Below is a small trained network, with its code and all its weights. Each question gives an input and a target symbol and asks what happens when units are switched off, that is, made to give their printed mean instead of their output.

import numpy as np


def w(rows, s, z=0):
    codes = np.array(rows[::2]) - 128.0
    scale = np.full(codes.shape[1], s)
    scale[-1] = z or s
    return codes * scale


def norm(h):
    return h / np.sqrt((h * h).mean(-1, keepdims=True) + 1e-5)


def f(y):
    return y / 2 * (1 + np.tanh(0.7978845608 * (y + 0.044715 * y**3)))


def softmax(a):
    e = np.exp(a - a.max(-1, keepdims=True))
    return e / e.sum(-1, keepdims=True)


def log_softmax(a):
    a = a - a.max(-1, keepdims=True)
    return a - np.log(np.exp(a).sum(-1, keepdims=True))


def net(x, mask):
    ids = ['Θβγζλξφ'.index(c) for c in x.split()]
    T = len(ids)
    res = E[ids] + P[:T]
    r = norm(res)
    for j in range(2):
        rows = slice(3 * j, 3 * j + 3)
        q, k, v = (r @ M[0][rows].T for M in (Q, K, V))
        z = softmax(np.where(np.tri(T) > 0, q @ k.T / 3**0.5, -1e9)) @ v
        o = O[0][rows]
        res = res + np.where(mask[j], z, o[:, -1]) @ o[:, :-1]
    y = f(norm(res) @ A[0][:, :-1].T + A[0][:, -1])
    res = res + np.where(mask[2:10], y, B[0][:, -1]) @ B[0][:, :-1]
    return log_softmax(norm(res)[-1] @ U[:, :-1].T + U[:, -1])


Q, K, V, O, A, B = {}, {}, {}, {}, {}, {}
E = w([
[128,143,119,144,158,138,162,144,109,123,78],'Θ',
[129,147,80,160,122,124,132,120,126,154,113],'β',
[90,157,124,143,146,122,141,97,132,122,104],'γ',
[149,179,251,75,36,67,253,172,243,175,223],'ζ',
[132,132,96,105,132,129,153,96,147,110,89],'λ',
[88,126,84,108,124,122,146,131,115,138,110],'ξ',
[136,162,89,108,147,94,130,138,112,116,103],'φ',
],0.0014)
P = w([
[131,56,187,96,174,125,69,133,181,197,174],'0',
[168,185,174,89,77,227,84,80,74,192,164],'1',
[147,128,132,168,79,203,142,67,4,45,186],'2',
[123,206,43,135,186,181,156,57,79,99,177],'3',
[81,205,69,172,63,107,174,110,170,46,70],'4',
[85,61,162,221,2,48,77,244,196,94,48],'5',
],0.00053)
Q[0] = w([
[102,238,34,148,81,139,240,98,115,100,79],'h0',
[201,70,165,66,230,254,55,35,56,196,214],'h0',
[129,65,203,148,87,77,107,183,230,130,133],'h0',
[142,238,110,111,157,176,220,46,121,122,121],'h1',
[139,60,195,191,120,32,72,236,246,89,95],'h1',
[179,79,176,111,171,192,59,111,52,161,203],'h1',
],0.0053)
K[0] = w([
[170,163,253,66,72,124,163,177,163,201,219],'h0',
[73,125,65,123,241,116,39,131,167,166,31],'h0',
[127,152,82,172,103,150,161,85,28,17,137],'h0',
[141,124,173,60,107,133,101,160,147,234,178],'h1',
[97,136,39,173,85,165,115,104,40,44,75],'h1',
[109,62,77,143,216,88,131,129,166,128,125],'h1',
],0.005)
V[0] = w([
[116,108,121,26,81,122,120,57,163,78,141],'h0',
[208,124,82,65,134,77,116,162,99,112,113],'h0',
[44,65,70,126,103,148,112,49,120,179,141],'h0',
[250,124,114,171,124,143,121,82,193,150,105],'h1',
[134,201,153,134,172,110,121,47,143,99,140],'h1',
[151,181,95,145,96,84,76,137,131,187,195],'h1',
],0.0023)
O[0] = w([
[170,90,82,36,135,118,104,57,195,92,218,218],'h0',
[198,138,85,60,66,66,139,84,58,158,96,120],'h0',
[63,105,154,104,2,167,91,71,138,152,123,254],'h0',
[176,35,180,181,158,125,150,150,218,168,52,129],'h1',
[179,158,230,99,239,122,80,120,165,169,145,205],'h1',
[107,57,226,156,47,71,39,211,130,107,118,240],'h1',
],0.0022,0.00084)
A[0] = w([
[31,159,157,213,153,166,151,109,186,109,212,84],'n0',
[164,127,90,161,216,84,183,193,166,187,225,2],'n1',
[144,70,157,82,210,110,173,197,153,105,128,142],'n2',
[108,47,100,153,115,166,137,153,85,154,150,57],'n3',
[237,167,123,82,111,8,150,149,25,145,110,36],'n4',
[219,173,34,135,158,127,137,73,164,101,231,37],'n5',
[117,147,248,86,1,94,190,77,177,174,214,116],'n6',
[176,150,142,209,176,170,197,183,28,110,102,85],'n7',
],0.0021,0.00068)
B[0] = w([
[150,171,186,66,188,136,28,172,127,101,154,188],'n0',
[50,128,105,164,36,108,107,166,63,11,100,136],'n1',
[137,160,42,107,116,138,151,73,101,129,166,156],'n2',
[99,158,136,139,85,74,106,137,155,91,126,89],'n3',
[128,110,155,107,210,57,6,122,53,80,70,216],'n4',
[135,42,223,140,97,104,154,149,178,171,84,179],'n5',
[157,106,34,196,208,121,152,185,47,61,120,255],'n6',
[136,178,78,146,147,172,170,143,137,212,93,110],'n7',
],0.0019,0.0012)
U = w([
[127,230,62,183,191,191,217,123,79,213,45,125],'Θ',
[78,55,230,235,35,135,96,203,167,157,46,11],'β',
[87,201,221,83,219,226,26,127,188,123,203,4],'γ',
[196,97,127,155,164,103,198,222,111,62,228,156],'ζ',
[210,28,133,64,127,135,209,10,240,171,126,152],'λ',
[35,150,30,71,4,156,120,69,80,73,198,186],'ξ',
[192,103,139,72,188,23,39,97,16,113,52,237],'φ',
],0.0041,0.00035)

Each question gives the input, a string of symbols that net reads in full, and the target symbol t.
The units are the heads (3 rows each of Q, K, V and O) and the neurons (one row each of A and B). Each row of codes is followed by its name. A weight is (code - 128) times the scale printed after its matrix; where a second scale follows, it is the last column's (O, A, B and U).
mask holds one flag per unit, heads first, then neurons. A switched-off unit (its flag False) gives its mean, the last column of its rows in O or B, instead of its output. The means were averaged over made-up inputs and are rounded, as every weight is.
A unit's drop is (log p(t) with every unit on - log p(t) with that unit switched off) / (log p(t) with every unit on - log p(t) with every unit switched off).
The circuit of an input: a set's keep is (log p(t) with only the set's units on - log p(t) with every unit switched off) / (log p(t) with every unit on - log p(t) with every unit switched off). Starting from all 10 units, units are removed one at a time, each time the one whose removal leaves the highest keep (on an exact tie, the one counted first), for as long as the keep stays at least 0.8.
circuit, biggest first: the units of the circuit, biggest drop first
most important unit: the unit with the biggest drop
top k neurons: the k neurons with the biggest drops, biggest first
heads that matter: for each layer, one digit per head in row order, 1 if its drop is at least 0.15 and else 0, layers parted by /
drop when u is switched off: that unit's drop, to one decimal
input φ φ λ λ γ ξ, target λ: most important unit : h1
input γ ξ λ, target γ: circuit, biggest first : (h0 h1)
input ζ φ Θ λ, target λ: circuit, biggest first : (n5 n4)
input γ Θ ζ λ β, target β: heads that matter : 10
input β β ξ φ ξ, target β: heads that matter : 01
input Θ φ φ φ λ, target φ: heads that matter : 10
input γ ξ Θ φ β ξ, target Θ: circuit, biggest first : (h0 h1)
input λ ξ φ, target λ: heads that matter : 01
input Θ λ ξ φ ζ, target ζ: heads that matter : 00
input γ λ ξ Θ, target γ: circuit, biggest first : (h0 n0)
input λ λ λ φ γ Θ, target λ: circuit, biggest first : (h0 h1)
input Θ γ Θ γ, target Θ: circuit, biggest first : (h0 n7)
input λ ξ γ ξ Θ ξ, target γ: circuit, biggest first : (h1 h0)
input γ ξ ξ λ, target γ: circuit, biggest first : (h0 n0)
input ζ γ ξ Θ β, target β: top 4 neurons : (n5 n1 n6 n4)
input ζ ξ Θ, target Θ: circuit, biggest first : (n7)
input γ φ λ γ, target γ: circuit, biggest first : (h0 n0)
input ξ γ φ Θ φ ξ, target φ: circuit, biggest first : (h0 n4)
input γ Θ β, target γ: circuit, biggest first : (h0 h1)
input λ Θ γ λ φ, target Θ: top neuron : (n7)
input Θ ξ Θ λ, target Θ: heads that matter : 10
input ζ β Θ ζ, target ζ: heads that matter : 00
input ξ λ φ, target ξ: heads that matter : 00
input ξ ζ λ γ λ λ, target λ: top 2 neurons : (n6 n5)
input ζ φ Θ λ φ ξ, target ξ: top 2 neurons : (n1 n6)
input ζ ξ ξ λ λ γ, target γ: top 2 neurons : (n0 n6)
input Θ Θ φ β φ γ, target φ: circuit, biggest first : (h0)
input λ ξ γ β, target λ: drop when n4 is switched off : 0.0
input β φ β γ, target β: drop when h1 is switched off : 0.5
input Θ φ β β λ, target φ: drop when h0 is switched off : 1.8
